Rows, each with the grade of its hidden value
[ 2.6  1.4 -0.7  0.8  9.4  6.6 -1.8  4.7  4.6  6.5  0.8  0.3  5.2 -1.1
  1.7  0.7  5.0 -9.6  2.1 -4.1 64.2 -4.8  7.8  2.2 -4.8  1.0  6.8  7.3
 -1.7] -> nedat
[ 11.0  -2.9   0.3  -9.4  18.3   6.0  -6.9  15.2  31.8   3.6  -2.2  -3.0
  21.7   1.0   0.6   6.8   7.8 -18.7   1.4  -9.2  25.3 -31.1  15.7   3.8
  -9.6   3.4 -13.7   6.8   0.3] -> vub
[  3.9   9.3   1.2   4.4   0.9  14.5   1.3   2.2   1.3  18.7  -4.5  -2.8
   6.8   2.8  -3.0   1.2  -0.3   0.1   6.2   0.2  29.7 -11.0  -3.8   0.0
   0.2   0.0  69.3  -1.6   2.5] -> nedat
[ 1.8  7.8  0.8  3.5  0.9  6.5  6.8  0.9  1.2  6.4 -1.8 -1.0  3.8  2.7
 -1.3  0.2  1.1  0.3  0.5  4.4 48.4 -0.9  0.0  0.5  0.4  3.2 15.9  0.5
  1.7] -> vifod
[  5.6  -2.8  -3.6  -5.7  12.9   9.8  -4.4  11.5  20.8   9.4   4.8   2.3
  12.9   8.0   6.3   3.5  13.7 -28.7  13.2 -13.2  37.1 -13.4  17.0   6.8
 -16.1   4.5  -2.5  23.5  -7.4] -> Varu
[ 2.4 -0.9  0.5 -0.9  6.3  4.5 -0.5  6.5 32.2  2.0  0.9  5.8  5.8 14.0
  4.6  3.2  3.6 -7.3  4.1 -2.4 11.5 -4.6 22.2  2.2 -4.0  1.7 -7.4  7.5
 -0.6] -> Varu
[  3.0   0.0   1.8   1.6   5.7   2.7  -1.4   5.8  38.0   0.0  -0.4   5.6
   7.6  11.9   0.8   5.6   0.4  -0.9   1.2   0.0  11.0  -8.7  12.6   1.1
   0.3   1.2 -11.0   0.4   2.2] -> vub
[ 12.7   1.8   3.9  -0.7   7.5   5.8  -5.2   8.3   6.2   4.3 -12.7  -9.0
  20.8   6.4  -7.7   4.1  -0.9  -0.6   0.3   0.3  45.1 -30.9  -4.6  -0.8
   0.7  -0.2  10.1  -6.4   7.6] -> nedat
[  2.0   0.1   0.5  -0.5   0.5   0.8   4.8   1.3   3.9   0.0  -0.9   2.4
   4.9   1.7   0.3   0.6   0.6  -0.3   0.0   6.5   7.2   1.4  37.6   0.5
  -0.1  24.4 -10.9  -0.5   4.9] -> Varu
[  0.6  -0.3  -0.6  -1.2   1.4   1.2  -1.0   1.5  25.0   1.0  15.1  28.8
   2.8   1.8   1.2   2.6   1.5  -2.5   0.4  -0.3   3.0  -2.1  34.1   1.2
  -2.0   3.8 -11.1   2.8  -0.9] -> Varu
[  7.7  -0.8   0.9  -0.9   2.8   1.6  -4.5   5.3   3.6   1.2  -5.9  -4.1
  14.7  -0.1  -4.5   2.6   2.7  -6.2  -0.1   5.9  58.7 -21.3  -0.1   1.4
  -3.0  11.1 -11.7  -2.3   2.6] -> vifod
[  4.0  -2.6  -3.3  -8.7   8.1   6.5  -3.6   6.9  10.2   5.1  42.2   1.6
   9.7  -9.3   3.5   2.2  10.7 -21.5   1.5  -9.6  39.5  -8.7  38.2   4.7
 -11.8   3.2 -12.1  12.9  -5.4] -> duvom
[-12.1   2.7  -2.6   7.7  -3.1  -0.6   7.8  -8.5  -3.0   1.7  17.0  10.4
 -24.4   1.4  11.2  -4.1   4.0   6.6   0.8   6.6  67.7  52.8  38.2   0.4
   2.6   0.7  -1.3  10.4  -6.6] -> duvom
[  4.9  -0.1  -0.6  -2.6   8.7   6.9  -2.2   6.4  16.2   3.4   1.3   1.3
   9.2  -0.4   3.1   2.9   6.2 -11.2   0.7  -4.0  41.5  -6.5  14.8   3.8
  -6.3   3.2  -9.0   5.8  -0.8] -> nedat
[  7.8   0.8   0.8   3.5   3.5   2.9  -4.3   5.3   3.9   7.3  -5.9  -4.9
  14.6   1.8  -4.3   2.8   3.0  -7.0   3.4  -2.1  72.8 -22.9  -4.8   1.2
  -3.4   1.1  11.6   1.7   2.3] -> duvom
